Here is a tiny trained network, its code and every weight. The questions are about switching its units off for an input and a class, where a switched-off unit gives its printed mean instead of its output.

import numpy as np


def w(rows, s, z=0):
    codes = np.array(rows[::2]) - 128.0
    scale = np.full(codes.shape[1], s)
    scale[-1] = z or s
    return codes * scale


def f(y):
    return y / 2 * (1 + np.tanh(0.7978845608 * (y + 0.044715 * y**3)))


def log_softmax(a):
    a = a - a.max(-1, keepdims=True)
    return a - np.log(np.exp(a).sum(-1, keepdims=True))


def net(x, mask):
    res = np.array(x, float).reshape(1, 5) / 4 @ E
    y = f(res @ A[0][:, :-1].T + A[0][:, -1])
    res = res + np.where(mask, y, B[0][:, -1]) @ B[0][:, :-1]
    return log_softmax(res[-1] @ U[:, :-1].T + U[:, -1])


A, B = {}, {}
E = w([
[156,40,198,97,233,200,101,88],'x0',
[190,44,180,150,80,104,205,138],'x1',
[97,146,73,148,64,194,147,41],'x2',
[63,149,142,251,119,165,103,158],'x3',
[222,180,94,178,187,166,194,138],'x4',
],0.011)
A[0] = w([
[69,97,178,135,81,109,83,126,226],'neuron 0',
[108,108,190,188,152,196,106,145,107],'neuron 1',
[163,141,90,4,147,108,137,163,90],'neuron 2',
[131,106,93,139,97,158,137,72,84],'neuron 3',
[131,104,139,121,191,180,159,132,112],'neuron 4',
[129,163,127,93,115,109,140,200,42],'neuron 5',
[89,140,84,172,93,173,144,40,1],'neuron 6',
[141,62,154,226,89,123,160,154,169],'neuron 7',
[131,189,88,150,62,101,183,159,35],'neuron 8',
[190,160,94,206,157,142,142,131,32],'neuron 9',
[195,170,130,147,158,146,145,140,59],'neuron 10',
[150,97,121,70,156,144,134,80,70],'neuron 11',
[100,128,161,175,191,74,121,200,132],'neuron 12',
[88,188,92,69,191,135,111,118,26],'neuron 13',
[80,158,76,183,191,130,60,138,84],'neuron 14',
],0.012,0.0022)
B[0] = w([
[157,113,64,160,128,92,75,1,233],'neuron 0',
[83,242,103,61,87,163,111,133,236],'neuron 1',
[23,128,47,170,176,152,172,136,238],'neuron 2',
[129,28,175,199,229,145,145,249,189],'neuron 3',
[153,179,159,90,123,140,78,137,212],'neuron 4',
[89,127,189,79,178,166,63,179,171],'neuron 5',
[48,35,177,158,196,181,122,176,250],'neuron 6',
[195,176,155,81,153,103,240,95,232],'neuron 7',
[108,226,212,122,76,152,75,162,244],'neuron 8',
[118,82,94,192,122,67,63,6,227],'neuron 9',
[164,86,127,208,117,61,64,76,199],'neuron 10',
[98,250,156,120,137,158,118,111,210],'neuron 11',
[64,46,136,241,219,207,133,198,221],'neuron 12',
[189,93,194,90,115,33,176,142,215],'neuron 13',
[123,134,142,41,99,60,252,123,251],'neuron 14',
],0.0086,0.011)
U = w([
[124,49,152,163,163,157,125,182,122],'0',
[136,95,114,158,110,59,57,40,82],'1',
[131,210,180,103,106,157,73,137,72],'2',
[163,120,160,93,127,62,247,115,71],'3',
[103,175,75,152,125,150,195,116,255],'4',
[154,126,95,129,106,155,138,130,182],'5',
],0.015,0.0066)

Each question gives the input, the list of numbers given to net, and the class t.
The units are the neurons (one row each of A and B). Each row of codes is followed by its name. A weight is (code - 128) times the scale printed after its matrix; where a second scale follows, it is the last column's (A, B and U).
mask holds one flag per neuron, in row order. A switched-off neuron (its flag False) gives its mean, the last column of its row in B, instead of its output. The means were averaged over made-up inputs and are rounded, as every weight is.
A unit's drop is (log p(t) with every unit on - log p(t) with that unit switched off) / (log p(t) with every unit on - log p(t) with every unit switched off).
The circuit of an input: a set's keep is (log p(t) with only the set's units on - log p(t) with every unit switched off) / (log p(t) with every unit on - log p(t) with every unit switched off). Starting from the 12 units with the biggest drops (on a tie, the unit counted first), units are removed one at a time, each time the one whose removal leaves the highest keep (on an exact tie, the one counted first), for as long as the keep stays at least 0.8.
units of the circuit, in order: the units of the circuit, biggest drop first
top k neurons: the k neurons with the biggest drops, biggest first
drop when u is switched off: that unit's drop, to one decimal
input [5,7,8,-3,2], class 0: units of the circuit, in order	(neuron 3)
input [4,-7,8,-6,-3], class 0: top 2 neurons	(neuron 6; neuron 3)
input [1,7,1,1,7], class 1: top 2 neurons	(neuron 9; neuron 10)
input [7,2,2,-7,7], class 1: top 4 neurons	(neuron 10; neuron 8; neuron 1; neuron 9)
input [-3,-8,3,6,1], class 3: top 2 neurons	(neuron 14; neuron 13)
input [-6,-1,-4,6,3], class 2: top 3 neurons	(neuron 8; neuron 2; neuron 5)
input [-7,-8,-5,-4,2], class 3: top 3 neurons	(neuron 13; neuron 14; neuron 1)
input [5,6,-2,7,5], class 4: top 2 neurons	(neuron 1; neuron 7)
input [4,4,5,-8,-1], class 4: units of the circuit, in order	(neuron 11; neuron 2)
input [-2,-5,-5,4,1], class 0: top 4 neurons	(neuron 12; neuron 7; neuron 5; neuron 11)
input [4,7,0,-3,-8], class 1: top 2 neurons	(neuron 0; neuron 14)
input [-2,8,-4,1,8], class 1: top 3 neurons	(neuron 9; neuron 10; neuron 14)
input [-2,-4,-1,-7,-2], class 4: top 2 neurons	(neuron 2; neuron 14)
input [-5,3,4,3,-6], class 1: units of the circuit, in order	(neuron 0)
input [6,-8,8,-2,5], class 0: top 2 neurons	(neuron 6; neuron 3)
input [8,8,-7,-2,2], class 2: units of the circuit, in order	(neuron 4; neuron 11)
input [0,3,2,-8,7], class 4: top 2 neurons	(neuron 2; neuron 0)
input [-8,-6,-2,0,6], class 2: top 3 neurons	(neuron 8; neuron 5; neuron 0)
input [-8,1,5,3,-6], class 2: top 2 neurons	(neuron 8; neuron 9)
input [-3,6,3,6,-4], class 3: units of the circuit, in order	(neuron 7)
input [7,6,-2,-3,0], class 2: units of the circuit, in order	(neuron 11; neuron 4)
input [1,-8,-1,2,-3], class 3: drop when neuron 14 is switched off	0.1
input [-7,6,-8,1,6], class 0: drop when neuron 1 is switched off	0.1
input [3,-2,-4,3,-8], class 1: drop when neuron 0 is switched off	1.9
input [-4,-8,-7,-3,0], class 3: drop when neuron 4 is switched off	0.0
